Below is a small trained network, with its code and all its weights. Each question gives an input and a target symbol and asks what happens when units are switched off, that is, made to give their printed mean instead of their output.

import numpy as np


def w(rows, s, z=0):
    codes = np.array(rows[::2]) - 128.0
    scale = np.full(codes.shape[1], s)
    scale[-1] = z or s
    return codes * scale


def norm(h):
    return h / np.sqrt((h * h).mean(-1, keepdims=True) + 1e-5)


def f(y):
    return np.maximum(y, 0)


def softmax(a):
    e = np.exp(a - a.max(-1, keepdims=True))
    return e / e.sum(-1, keepdims=True)


def log_softmax(a):
    a = a - a.max(-1, keepdims=True)
    return a - np.log(np.exp(a).sum(-1, keepdims=True))


def net(x, mask):
    ids = ['ΞΣΦβεζηλμπτψω'.index(c) for c in x.split()]
    T = len(ids)
    res = E[ids] + P[:T]
    u = 0
    for l in range(3):
        q, k, v = (norm(res) @ M[l].T for M in (Q, K, V))
        z = softmax(np.where(np.tri(T) > 0, q @ k.T / 3**0.5, -1e9)) @ v
        res = res + np.where(mask[u], z, O[l][:, -1]) @ O[l][:, :-1]
        u += 1
        y = f(norm(res) @ A[l][:, :-1].T + A[l][:, -1])
        res = res + np.where(mask[u : u + 4], y, B[l][:, -1]) @ B[l][:, :-1]
        u += 4
    return log_softmax(norm(res)[-1] @ U[:, :-1].T + U[:, -1])


Q, K, V, O, A, B = {}, {}, {}, {}, {}, {}
E = w([
[168,131,117,140,88,133,24,115,107,123,99],'Ξ',
[120,150,164,100,85,73,133,154,155,187,93],'Σ',
[91,112,83,137,54,170,115,229,102,198,126],'Φ',
[77,140,71,192,61,180,52,112,141,131,141],'β',
[121,125,180,85,117,177,73,61,77,229,167],'ε',
[86,167,130,146,93,131,113,56,253,107,188],'ζ',
[116,147,91,141,136,116,155,108,97,71,55],'η',
[111,71,156,159,81,154,76,152,185,148,105],'λ',
[155,172,123,156,75,152,151,185,174,108,196],'μ',
[98,156,93,93,165,142,106,170,194,144,118],'π',
[92,123,131,151,154,150,188,111,117,51,141],'τ',
[151,156,107,161,178,115,84,180,65,140,141],'ψ',
[88,108,75,76,132,140,125,119,131,103,119],'ω',
],0.016)
P = w([
[1,214,206,75,109,146,96,177,143,146,81],'0',
[57,208,161,100,108,144,114,164,135,153,109],'1',
[77,177,149,115,125,140,106,157,126,162,116],'2',
[89,159,142,130,129,137,111,141,132,165,128],'3',
[104,145,137,134,131,128,114,136,131,166,135],'4',
[119,131,136,145,134,125,122,133,131,165,140],'5',
[131,120,131,151,141,122,125,126,131,172,144],'6',
[148,115,126,160,149,116,132,119,123,167,145],'7',
[160,107,124,167,147,113,138,114,124,166,146],'8',
[172,100,119,175,154,112,140,108,121,167,148],'9',
[187,93,115,178,155,111,143,103,119,169,146],'10',
[202,89,110,183,154,111,150,98,114,166,151],'11',
[218,86,103,186,153,115,152,87,118,165,156],'12',
[216,77,93,187,137,120,152,81,114,169,157],'13',
],0.0072)
Q[0] = w([
[122,232,129,140,120,72,188,166,145,143,35],'0.h0',
[153,196,111,190,123,144,49,144,191,209,158],'0.h0',
[113,136,109,1,206,150,130,173,198,135,154],'0.h0',
],0.0064)
K[0] = w([
[78,253,204,174,109,95,123,174,150,124,28],'0.h0',
[181,97,111,168,118,48,103,131,157,214,181],'0.h0',
[74,171,118,70,196,205,81,195,206,156,141],'0.h0',
],0.0051)
V[0] = w([
[165,89,170,211,116,171,129,152,136,141,171],'0.h0',
[144,108,3,225,139,227,61,110,155,154,147],'0.h0',
[162,110,130,117,89,54,100,191,196,177,83],'0.h0',
],0.0045)
O[0] = w([
[84,197,251,87,63,221,213,25,86,120,220,138],'0.h0',
[163,188,137,129,143,103,148,174,135,114,2,218],'0.h0',
[118,79,53,163,94,62,206,140,43,28,121,251],'0.h0',
],0.0064,0.0029)
A[0] = w([
[129,172,190,136,195,167,109,75,175,147,204,21],'0.n0',
[53,157,128,60,171,134,172,112,141,71,108,200],'0.n1',
[123,142,100,106,150,155,170,171,87,161,125,50],'0.n2',
[126,170,201,2,155,89,130,135,137,155,96,5],'0.n3',
],0.0077,0.0016)
B[0] = w([
[193,130,27,109,161,93,43,197,154,143,63,251],'0.n0',
[58,110,146,184,71,132,255,101,58,141,68,252],'0.n1',
[221,70,176,176,225,157,157,36,12,76,152,190],'0.n2',
[66,194,141,246,229,152,242,62,122,149,88,170],'0.n3',
],0.0079,0.0025)
Q[1] = w([
[124,108,97,253,85,67,140,146,58,240,89],'1.h0',
[163,73,150,238,125,229,136,111,126,84,120],'1.h0',
[150,122,130,122,86,51,167,101,176,143,189],'1.h0',
],0.006)
K[1] = w([
[224,1,98,222,92,89,147,43,164,107,178],'1.h0',
[223,157,138,127,106,119,199,63,128,171,106],'1.h0',
[102,84,38,108,135,122,139,124,106,57,193],'1.h0',
],0.0064)
V[1] = w([
[147,84,153,155,113,104,195,65,253,98,99],'1.h0',
[140,202,57,120,106,169,174,94,114,52,158],'1.h0',
[145,52,182,150,152,194,79,142,131,98,121],'1.h0',
],0.0053)
O[1] = w([
[105,174,47,61,79,146,120,121,188,94,176,181],'1.h0',
[87,95,133,158,127,55,101,254,171,124,166,2],'1.h0',
[164,116,19,26,27,209,113,198,106,134,217,123],'1.h0',
],0.0072,0.0026)
A[1] = w([
[167,139,104,108,126,84,2,92,125,151,157,1],'1.n0',
[120,117,179,64,76,138,107,102,146,107,102,154],'1.n1',
[237,93,195,73,130,38,133,183,57,126,154,160],'1.n2',
[100,141,170,147,113,108,255,61,82,147,113,43],'1.n3',
],0.0059,0.0023)
B[1] = w([
[109,254,155,166,71,114,208,140,112,114,94,154],'1.n0',
[105,113,123,43,152,34,142,110,113,133,112,203],'1.n1',
[186,122,153,69,127,142,65,174,205,119,170,199],'1.n2',
[21,102,129,46,183,160,143,100,46,67,118,254],'1.n3',
],0.0091,0.0035)
Q[2] = w([
[130,199,93,185,143,154,66,113,92,95,172],'2.h0',
[184,107,205,134,163,118,115,134,142,117,123],'2.h0',
[135,209,125,86,199,71,121,198,92,111,254],'2.h0',
],0.0096)
K[2] = w([
[136,79,208,120,111,92,121,236,179,213,2],'2.h0',
[96,84,73,149,55,222,27,164,41,152,135],'2.h0',
[42,35,203,251,156,20,71,160,142,172,114],'2.h0',
],0.0056)
V[2] = w([
[185,160,143,34,137,106,255,149,151,132,55],'2.h0',
[169,187,128,49,158,60,94,74,102,78,169],'2.h0',
[131,107,238,110,153,18,129,145,157,158,90],'2.h0',
],0.0051)
O[2] = w([
[194,1,223,127,186,5,172,120,151,207,55,235],'2.h0',
[60,246,179,46,180,157,94,194,149,78,48,5],'2.h0',
[241,160,79,49,72,173,209,92,163,92,129,93],'2.h0',
],0.0064,0.0016)
A[2] = w([
[224,192,137,138,254,111,118,122,39,104,204,3],'2.n0',
[106,43,166,116,218,63,51,162,141,116,53,141],'2.n1',
[210,105,188,126,118,87,88,108,194,78,116,127],'2.n2',
[132,108,213,140,54,148,122,102,185,99,153,159],'2.n3',
],0.0058,0.0054)
B[2] = w([
[14,80,171,25,119,208,125,173,255,29,92,157],'2.n0',
[190,209,104,183,176,146,100,124,103,92,162,253],'2.n1',
[31,188,133,79,46,109,162,82,119,29,175,169],'2.n2',
[170,108,102,103,181,183,221,153,153,164,143,196],'2.n3',
],0.0071,0.0055)
U = w([
[160,185,164,106,63,97,133,165,58,82,85,6],'Ξ',
[33,142,116,141,174,153,243,58,53,55,122,114],'Σ',
[154,56,154,162,96,146,124,166,11,150,187,86],'Φ',
[19,142,81,169,52,189,48,102,101,129,195,146],'β',
[117,179,164,88,192,176,119,51,126,224,195,171],'ε',
[49,146,73,107,158,77,135,109,254,138,147,83],'ζ',
[133,107,148,136,141,94,120,114,130,124,146,66],'η',
[144,34,107,39,63,136,191,103,178,170,97,219],'λ',
[105,136,144,162,119,119,237,209,139,148,215,140],'μ',
[150,78,155,137,127,79,127,114,126,129,128,60],'π',
[141,61,182,139,141,86,108,74,135,162,173,211],'τ',
[94,150,140,70,161,227,86,173,153,85,135,156],'ψ',
[230,84,14,128,207,57,91,149,134,128,109,222],'ω',
],0.0078,0.0025)

Each question gives the input, a string of symbols that net reads in full, and the target symbol t.
The units are the heads (3 rows each of Q, K, V and O) and the neurons (one row each of A and B). Each row of codes is followed by its name. A weight is (code - 128) times the scale printed after its matrix; where a second scale follows, it is the last column's (O, A, B and U).
mask holds one flag per unit, layer by layer, with each layer's heads first. A switched-off unit (its flag False) gives its mean, the last column of its rows in O or B, instead of its output. The means were averaged over made-up inputs and are rounded, as every weight is.
A unit's drop is (log p(t) with every unit on - log p(t) with that unit switched off) / (log p(t) with every unit on - log p(t) with every unit switched off).
The circuit of an input: a set's keep is (log p(t) with only the set's units on - log p(t) with every unit switched off) / (log p(t) with every unit on - log p(t) with every unit switched off). Starting from the 12 units with the biggest drops (on a tie, the unit counted first), units are removed one at a time, each time the one whose removal leaves the highest keep (on an exact tie, the one counted first), for as long as the keep stays at least 0.8.
units of the circuit, in order: the units of the circuit, biggest drop first
most important unit: the unit with the biggest drop
top k neurons: the k neurons with the biggest drops, biggest first
k most important neurons of layer l: the k neurons of layer l with the biggest drops, biggest first
input λ ψ λ λ ψ τ Σ Φ λ ε Ξ, target Ξ: most important neuron of layer 2	[2.n2]
input Φ λ Φ η ε λ Φ Σ μ τ μ Σ, target μ: units of the circuit, in order	[1.h0 0.n0]
input λ μ λ τ Σ λ Ξ, target Ξ: 2 most important neurons of layer 1	[1.n0 1.n1]
input β τ τ ψ Σ λ ω π, target Σ: top 3 neurons	[0.n1 0.n2 0.n0]
input Σ β λ β ψ β Ξ β Σ β, target Σ: top 3 neurons	[0.n0 1.n2 2.n1]
input μ β λ, target λ: units of the circuit, in order	[1.h0 2.h0 1.n1]
input π β λ ω Σ μ μ ω Σ, target μ: units of the circuit, in order	[1.h0 1.n2 2.h0]
input λ ω λ, target ω: top 3 neurons	[0.n1 2.n1 1.n1]
input Ξ Σ ψ ψ λ Σ, target ψ: top 3 neurons	[1.n2 0.n1 0.n2]
input Σ β Σ, target β: units of the circuit, in order	[0.h0 2.h0 1.h0 1.n2]
input λ τ λ, target τ: units of the circuit, in order	[2.h0 0.n1]
input Φ λ Σ η ψ λ, target Σ: 2 most important neurons of layer 2	[2.n2 2.n1]
input τ λ Φ Σ Σ Σ π τ, target ω: units of the circuit, in order	[0.n0 0.h0]
input λ ω Ξ Σ λ, target ω: top 3 neurons	[2.n1 0.n1 1.n1]
input π Σ ω β Σ, target ω: 3 most important neurons of layer 2	[2.n1 2.n2 2.n0]
input Σ λ Ξ Σ, target λ: units of the circuit, in order	[0.h0 1.h0 2.h0]
input ψ λ λ λ Ξ ω λ λ Σ, target Σ: most important unit	0.n3
input Σ λ ω ψ λ Φ λ, target Φ: 3 most important neurons of layer 0	[0.n2 0.n1 0.n0]
input λ ζ η λ ω τ π, target Σ: top 3 neurons	[0.n1 0.n0 0.n2]
input β λ Σ τ λ Φ Ξ Σ β μ η λ β Σ, target β: top neuron	[1.n2]
input ω Σ λ, target λ: top 3 neurons	[1.n3 0.n0 2.n3]
input ω λ Ξ ψ λ, target Ξ: top 2 neurons	[1.n1 2.n1]
input λ λ λ λ β Σ λ ζ λ, target ζ: 2 most important neurons of layer 2	[2.n3 2.n2]
input β λ Φ η η λ, target Φ: top 2 neurons	[0.n2 2.n1]
input λ β λ Σ ω β λ μ λ, target μ: 3 most important neurons of layer 2	[2.n3 2.n1 2.n0]
